Here is a tiny trained network, its code and every weight. The questions are about switching its units off for an input and a class, where a switched-off unit gives its printed mean instead of its output.

import numpy as np


def w(rows, s, z=0):
    codes = np.array(rows[::2]) - 128.0
    scale = np.full(codes.shape[1], s)
    scale[-1] = z or s
    return codes * scale


def f(y):
    return np.maximum(y, 0)


def log_softmax(a):
    a = a - a.max(-1, keepdims=True)
    return a - np.log(np.exp(a).sum(-1, keepdims=True))


def net(x, mask):
    res = np.array(x, float).reshape(1, 7) / 4 @ E
    y = f(res @ A[0][:, :-1].T + A[0][:, -1])
    res = res + np.where(mask, y, B[0][:, -1]) @ B[0][:, :-1]
    return log_softmax(res[-1] @ U[:, :-1].T + U[:, -1])


A, B = {}, {}
E = w([
[197,107,101,26,31],'x0',
[157,27,163,224,67],'x1',
[128,128,128,129,129],'x2',
[128,128,129,128,128],'x3',
[229,84,171,93,250],'x4',
[126,126,131,126,128],'x5',
[192,225,254,130,97],'x6',
],0.0084)
A[0] = w([
[76,152,159,204,193,43],'N0',
[143,82,131,156,118,84],'N1',
[131,102,136,80,105,18],'N2',
[76,147,168,212,191,4],'N3',
[118,142,125,157,95,109],'N4',
[102,139,123,108,79,53],'N5',
[82,168,125,147,186,37],'N6',
[151,36,170,197,78,50],'N7',
[126,92,163,136,99,26],'N8',
[164,102,140,76,75,59],'N9',
[126,152,103,136,121,82],'N10',
[80,100,105,118,128,70],'N11',
[31,188,123,157,22,61],'N12',
[146,178,208,171,109,89],'N13',
[105,155,116,134,106,63],'N14',
[149,74,148,173,100,60],'N15',
[93,212,108,53,170,37],'N16',
[194,91,171,97,198,84],'N17',
[135,79,140,92,177,105],'N18',
[156,98,138,188,100,54],'N19',
[131,83,165,164,98,107],'N20',
[86,202,90,52,181,47],'N21',
[140,118,135,109,108,60],'N22',
[123,112,148,203,149,76],'N23',
[59,162,132,147,64,64],'N24',
[209,97,166,112,199,66],'N25',
[149,188,164,160,120,94],'N26',
[152,88,122,105,184,68],'N27',
[63,36,5,120,179,77],'N28',
[154,232,249,125,85,82],'N29',
[198,82,117,21,43,21],'N30',
[98,194,105,63,161,14],'N31',
],0.014,0.0035)
B[0] = w([
[120,216,64,60,133,194],'N0',
[147,87,152,105,131,159],'N1',
[143,163,96,120,124,147],'N2',
[135,228,61,64,131,193],'N3',
[107,136,158,137,115,154],'N4',
[110,171,142,148,146,159],'N5',
[135,169,108,56,128,172],'N6',
[165,42,188,48,123,206],'N7',
[146,108,144,106,123,149],'N8',
[136,192,80,89,119,176],'N9',
[124,122,142,135,119,138],'N10',
[121,113,97,170,147,152],'N11',
[101,200,235,195,137,221],'N12',
[115,73,68,184,137,199],'N13',
[106,134,157,137,128,148],'N14',
[153,79,160,84,108,173],'N15',
[188,76,174,70,90,199],'N16',
[97,175,207,193,138,198],'N17',
[111,148,173,175,133,167],'N18',
[141,86,157,75,123,168],'N19',
[161,94,160,89,127,173],'N20',
[164,56,178,52,120,201],'N21',
[115,137,113,105,127,142],'N22',
[143,163,108,50,125,170],'N23',
[126,182,192,175,132,184],'N24',
[97,182,206,201,109,199],'N25',
[111,95,83,170,121,179],'N26',
[102,152,173,176,120,168],'N27',
[112,43,29,252,125,224],'N28',
[116,18,34,219,139,248],'N29',
[114,234,28,48,157,216],'N30',
[146,69,173,55,129,183],'N31',
],0.028,0.016)
U = w([
[88,9,15,221,92,131],'0',
[54,188,255,193,88,81],'1',
[197,17,185,15,54,255],'2',
[105,223,13,32,103,28],'3',
],0.0052,0.00095)

Each question gives the input, the list of numbers given to net, and the class t.
The units are the neurons (one row each of A and B). Each row of codes is followed by its name. A weight is (code - 128) times the scale printed after its matrix; where a second scale follows, it is the last column's (A, B and U).
mask holds one flag per neuron, in row order. A switched-off neuron (its flag False) gives its mean, the last column of its row in B, instead of its output. The means were averaged over made-up inputs and are rounded, as every weight is.
A unit's drop is (log p(t) with every unit on - log p(t) with that unit switched off) / (log p(t) with every unit on - log p(t) with every unit switched off).
The circuit of an input: a set's keep is (log p(t) with only the set's units on - log p(t) with every unit switched off) / (log p(t) with every unit on - log p(t) with every unit switched off). Starting from the 12 units with the biggest drops (on a tie, the unit counted first), units are removed one at a time, each time the one whose removal leaves the highest keep (on an exact tie, the one counted first), for as long as the keep stays at least 0.8.
circuit, biggest first: the units of the circuit, biggest drop first
unit that matters most: the unit with the biggest drop
top k neurons: the k neurons with the biggest drops, biggest first
drop when u is switched off: that unit's drop, to one decimal
input [5,6,-3,8,-5,-1,0], class 2: unit that matters most	N7
input [0,8,-4,-6,-4,0,8], class 0: top 4 neurons	[N29; N13; N26; N21]
input [8,5,2,6,-5,8,8], class 0: top 4 neurons	[N29; N13; N3; N0]
input [-5,7,3,8,-7,7,2], class 1: top 4 neurons	[N12; N24; N21; N16]
input [-6,1,5,-7,6,-4,6], class 0: top 3 neurons	[N29; N13; N12]
input [3,7,-6,-6,-6,0,6], class 2: top 4 neurons	[N7; N28; N20; N19]
input [3,0,1,-1,5,8,6], class 0: top 2 neurons	[N29; N12]
input [-2,-7,-1,7,7,-7,1], class 1: top 3 neurons	[N25; N17; N7]
input [6,-5,0,4,-1,3,0], class 3: top 2 neurons	[N30; N7]
input [8,1,6,0,8,3,2], class 1: top 2 neurons	[N25; N17]
input [-8,-8,-1,5,6,-6,-3], class 2: top 4 neurons	[N21; N16; N30; N31]
input [4,5,0,7,5,-5,2], class 1: top 4 neurons	[N25; N17; N21; N16]
input [6,3,-8,-2,-4,1,-3], class 3: drop when N30 is switched off	1.0
input [6,0,6,6,4,0,5], class 3: circuit, biggest first	[N30]
input [6,2,1,4,4,2,-3], class 3: drop when N30 is switched off	1.5
input [-5,-4,-2,7,3,7,3], class 3: drop when N7 is switched off	0.8
